Here is a tiny trained network, its code and every weight. The questions are about switching its units off for an input and a class, where a switched-off unit gives its printed mean instead of its output.

import numpy as np


def w(rows, s, z=0):
    codes = np.array(rows[::2]) - 128.0
    scale = np.full(codes.shape[1], s)
    scale[-1] = z or s
    return codes * scale


def f(y):
    return y / 2 * (1 + np.tanh(0.7978845608 * (y + 0.044715 * y**3)))


def log_softmax(a):
    a = a - a.max(-1, keepdims=True)
    return a - np.log(np.exp(a).sum(-1, keepdims=True))


def net(x, mask):
    res = np.array(x, float).reshape(1, 2) / 4 @ E
    y = f(res @ A[0][:, :-1].T + A[0][:, -1])
    res = res + np.where(mask, y, B[0][:, -1]) @ B[0][:, :-1]
    return log_softmax(res[-1] @ U[:, :-1].T + U[:, -1])


A, B = {}, {}
E = w([
[107,54,113,226,43,115,163,211],'x0',
[246,147,62,168,166,71,41,218],'x1',
],0.011)
A[0] = w([
[148,166,158,56,181,137,65,74,148],'neuron 1',
[136,251,135,95,186,124,110,61,88],'neuron 2',
[99,21,110,221,5,97,178,197,122],'neuron 3',
[129,167,106,100,79,123,100,118,249],'neuron 4',
[212,135,106,156,120,63,50,128,125],'neuron 5',
[17,87,220,89,81,220,229,64,110],'neuron 6',
[180,140,90,140,163,47,69,182,104],'neuron 7',
],0.011,0.019)
B[0] = w([
[140,158,172,188,185,101,128,98,196],'neuron 1',
[190,144,254,198,104,27,73,34,175],'neuron 2',
[159,176,203,174,215,111,52,48,250],'neuron 3',
[46,197,7,134,244,252,161,209,234],'neuron 4',
[165,76,116,48,115,68,167,164,203],'neuron 5',
[161,43,118,102,121,78,208,188,247],'neuron 6',
[154,58,161,67,119,62,197,141,203],'neuron 7',
],0.014,0.021)
U = w([
[165,6,120,8,134,65,228,195,89],'0',
[165,163,188,206,168,87,99,49,133],'1',
[112,198,5,91,184,251,171,200,255],'2',
[102,137,92,108,74,137,70,109,94],'3',
[110,180,104,103,60,148,122,138,96],'4',
[56,179,132,100,83,187,95,150,94],'5',
[137,144,88,93,77,161,127,116,95],'6',
[155,164,114,125,65,172,113,126,97],'7',
],0.013,0.0097)

Each question gives the input, the list of numbers given to net, and the class t.
The units are the neurons (one row each of A and B). Each row of codes is followed by its name. A weight is (code - 128) times the scale printed after its matrix; where a second scale follows, it is the last column's (A, B and U).
mask holds one flag per neuron, in row order. A switched-off neuron (its flag False) gives its mean, the last column of its row in B, instead of its output. The means were averaged over made-up inputs and are rounded, as every weight is.
A unit's drop is (log p(t) with every unit on - log p(t) with that unit switched off) / (log p(t) with every unit on - log p(t) with every unit switched off).
The circuit of an input: a set's keep is (log p(t) with only the set's units on - log p(t) with every unit switched off) / (log p(t) with every unit on - log p(t) with every unit switched off). Starting from all 7 units, units are removed one at a time, each time the one whose removal leaves the highest keep (on an exact tie, the one counted first), for as long as the keep stays at least 0.8.
circuit, biggest first: the units of the circuit, biggest drop first
k most important neurons: the k neurons with the biggest drops, biggest first
drop when u is switched off: that unit's drop, to one decimal
input [-3,2], class 2: circuit, biggest first	neuron 3; neuron 6
input [7,3], class 1: most important neuron	neuron 3
input [1,3], class 2: circuit, biggest first	neuron 6; neuron 2
input [4,-3], class 1: 4 most important neurons	neuron 3; neuron 5; neuron 7; neuron 4
input [3,0], class 2: 2 most important neurons	neuron 2; neuron 1
input [0,3], class 2: 2 most important neurons	neuron 6; neuron 2
input [1,-3], class 2: 2 most important neurons	neuron 7; neuron 5
input [-6,4], class 1: 2 most important neurons	neuron 2; neuron 6
input [-6,-2], class 1: drop when neuron 2 is switched off	2.6
input [-1,-2], class 2: drop when neuron 2 is switched off	0.0
input [-3,0], class 2: drop when neuron 3 is switched off	1.4
